Here is a tiny trained network, its code and every weight. The questions are about switching its units off for an input and a target symbol, where a switched-off unit gives its printed mean instead of its output.

import numpy as np


def w(rows, s, z=0):
    codes = np.array(rows[::2]) - 128.0
    scale = np.full(codes.shape[1], s)
    scale[-1] = z or s
    return codes * scale


def f(y):
    return y / 2 * (1 + np.tanh(0.7978845608 * (y + 0.044715 * y**3)))


def softmax(a):
    e = np.exp(a - a.max(-1, keepdims=True))
    return e / e.sum(-1, keepdims=True)


def log_softmax(a):
    a = a - a.max(-1, keepdims=True)
    return a - np.log(np.exp(a).sum(-1, keepdims=True))


def net(x, mask):
    ids = ['ΔΞαβγεζηθλσφψω'.index(c) for c in x.split()]
    T = len(ids)
    res = E[ids] + P[:T]
    u = 0
    for l in range(3):
        q, k, v = (res @ M[l].T for M in (Q, K, V))
        z = softmax(np.where(np.tri(T) > 0, q @ k.T / 3**0.5, -1e9)) @ v
        res = res + np.where(mask[u], z, O[l][:, -1]) @ O[l][:, :-1]
        u += 1
        y = f(res @ A[l][:, :-1].T + A[l][:, -1])
        res = res + np.where(mask[u : u + 4], y, B[l][:, -1]) @ B[l][:, :-1]
        u += 4
    return log_softmax(res[-1] @ U[:, :-1].T + U[:, -1])


Q, K, V, O, A, B = {}, {}, {}, {}, {}, {}
E = w([
[79,105,32],'Δ',
[172,7,168],'Ξ',
[176,33,169],'α',
[45,126,192],'β',
[163,140,140],'γ',
[149,134,141],'ε',
[118,40,223],'ζ',
[103,120,151],'η',
[49,183,193],'θ',
[34,184,206],'λ',
[94,27,146],'σ',
[130,109,218],'φ',
[108,179,95],'ψ',
[196,102,100],'ω',
],0.015)
P = w([
[144,157,87],'0',
[188,168,107],'1',
[255,212,109],'2',
[175,161,87],'3',
[160,154,96],'4',
[250,231,99],'5',
[168,175,92],'6',
[116,129,85],'7',
[117,133,82],'8',
[101,131,86],'9',
[56,83,84],'10',
[54,85,80],'11',
[135,157,101],'12',
[60,101,83],'13',
],0.0049)
Q[0] = w([
[65,92,134],'0.h0',
[248,138,160],'0.h0',
[86,150,157],'0.h0',
],0.011)
K[0] = w([
[50,122,161],'0.h0',
[214,146,170],'0.h0',
[96,255,119],'0.h0',
],0.0097)
V[0] = w([
[64,248,142],'0.h0',
[1,214,73],'0.h0',
[217,63,172],'0.h0',
],0.0072)
O[0] = w([
[77,42,151,59],'0.h0',
[254,173,107,4],'0.h0',
[167,18,115,224],'0.h0',
],0.0093,0.0027)
A[0] = w([
[112,212,80,210],'0.n0',
[121,82,85,5],'0.n1',
[217,75,79,89],'0.n2',
[82,100,248,188],'0.n3',
],0.017,0.0023)
B[0] = w([
[126,176,211,161],'0.n0',
[63,254,104,140],'0.n1',
[7,141,72,148],'0.n2',
[68,147,118,254],'0.n3',
],0.009,0.015)
Q[1] = w([
[185,171,104],'1.h0',
[53,2,116],'1.h0',
[175,71,217],'1.h0',
],0.0077)
K[1] = w([
[180,92,88],'1.h0',
[63,2,149],'1.h0',
[140,91,126],'1.h0',
],0.0055)
V[1] = w([
[117,145,189],'1.h0',
[106,130,83],'1.h0',
[103,148,1],'1.h0',
],0.0079)
O[1] = w([
[189,157,254,253],'1.h0',
[212,164,164,169],'1.h0',
[139,131,193,83],'1.h0',
],0.0045,0.0033)
A[1] = w([
[122,176,93,152],'1.n0',
[64,60,109,254],'1.n1',
[91,1,168,87],'1.n2',
[156,104,118,213],'1.n3',
],0.0095,0.0053)
B[1] = w([
[186,208,103,141],'1.n0',
[215,103,71,247],'1.n1',
[32,92,93,193],'1.n2',
[237,2,104,127],'1.n3',
],0.0093,0.012)
Q[2] = w([
[151,132,253],'2.h0',
[186,117,143],'2.h0',
[80,109,209],'2.h0',
],0.011)
K[2] = w([
[136,254,156],'2.h0',
[163,156,193],'2.h0',
[30,180,178],'2.h0',
],0.0067)
V[2] = w([
[130,57,136],'2.h0',
[150,53,207],'2.h0',
[63,3,84],'2.h0',
],0.0059)
O[2] = w([
[91,90,254,146],'2.h0',
[120,129,127,105],'2.h0',
[164,172,105,254],'2.h0',
],0.0083,0.007)
A[2] = w([
[152,156,85,119],'2.n0',
[254,161,117,254],'2.n1',
[181,52,96,177],'2.n2',
[134,133,184,193],'2.n3',
],0.012,0.006)
B[2] = w([
[237,232,161,168],'2.n0',
[210,69,235,254],'2.n1',
[100,138,2,221],'2.n2',
[35,36,152,173],'2.n3',
],0.0089,0.0048)
U = w([
[128,162,147,66],'Δ',
[61,11,160,201],'Ξ',
[170,75,160,85],'α',
[218,154,105,122],'β',
[210,5,160,42],'γ',
[33,252,169,2],'ε',
[127,164,150,101],'ζ',
[136,172,111,114],'η',
[128,163,174,237],'θ',
[129,255,142,94],'λ',
[98,194,153,126],'σ',
[97,245,46,71],'φ',
[146,117,238,212],'ψ',
[130,157,139,32],'ω',
],0.0089,0.0042)

Each question gives the input, a string of symbols that net reads in full, and the target symbol t.
The units are the heads (3 rows each of Q, K, V and O) and the neurons (one row each of A and B). Each row of codes is followed by its name. A weight is (code - 128) times the scale printed after its matrix; where a second scale follows, it is the last column's (O, A, B and U).
mask holds one flag per unit, layer by layer, with each layer's heads first. A switched-off unit (its flag False) gives its mean, the last column of its rows in O or B, instead of its output. The means were averaged over made-up inputs and are rounded, as every weight is.
A unit's drop is (log p(t) with every unit on - log p(t) with that unit switched off) / (log p(t) with every unit on - log p(t) with every unit switched off).
The circuit of an input: a set's keep is (log p(t) with only the set's units on - log p(t) with every unit switched off) / (log p(t) with every unit on - log p(t) with every unit switched off). Starting from the 12 units with the biggest drops (on a tie, the unit counted first), units are removed one at a time, each time the one whose removal leaves the highest keep (on an exact tie, the one counted first), for as long as the keep stays at least 0.8.
units of the circuit, in order: the units of the circuit, biggest drop first
unit that matters most: the unit with the biggest drop
top k neurons: the k neurons with the biggest drops, biggest first
k most important neurons of layer l: the k neurons of layer l with the biggest drops, biggest first
drop when u is switched off: that unit's drop, to one decimal
input ψ ψ ζ ζ ζ Ξ, target φ: unit that matters most	0.n2
input φ ω ψ ω η η λ ω Ξ ω ζ ζ γ, target γ: top 2 neurons	(0.n3 2.n1)
input ψ ζ ζ σ Ξ φ ζ φ ζ σ, target φ: 2 most important neurons of layer 2	(2.n1 2.n3)
input ζ ω ζ ζ ζ θ ψ ζ ω ψ ε, target γ: units of the circuit, in order	(2.n1 0.n3 1.n2)
input ψ ψ α, target φ: 2 most important neurons of layer 2	(2.n1 2.n2)
input λ ζ ψ φ, target Ξ: top 4 neurons	(0.n1 2.n0 0.n2 1.n0)
input ζ β ψ, target ψ: units of the circuit, in order	(0.n3 2.n1 0.n0)
input Ξ σ ζ θ ζ ψ, target ψ: top 2 neurons	(0.n3 1.n2)
input ζ ζ ζ ζ ε, target γ: units of the circuit, in order	(2.n1 0.n3)
input ω α ζ ψ ζ ψ η γ ζ Δ, target λ: 3 most important neurons of layer 1	(1.n1 1.n0 1.n2)
input σ γ β σ α, target φ: top 2 neurons	(0.n2 1.n1)
input α Ξ ζ ψ ζ β ζ φ, target Ξ: top 2 neurons	(0.n1 2.n0)
input ω ψ ω ζ ζ φ Ξ ω α σ ψ γ, target γ: 3 most important neurons of layer 0	(0.n3 0.n0 0.n2)
input ω α ω φ λ Ξ λ ε ζ φ λ ψ Δ ω, target β: drop when 0.n0 is switched off	0.3
input ψ ζ ζ λ ζ φ Ξ ζ ψ ω λ Δ, target λ: drop when 0.n1 is switched off	0.4
input ζ ζ α Δ ζ φ ε ψ Ξ ζ ζ ω, target β: drop when 1.n1 is switched off	0.4
input ω ψ ζ, target Ξ: drop when 1.n3 is switched off	0.0
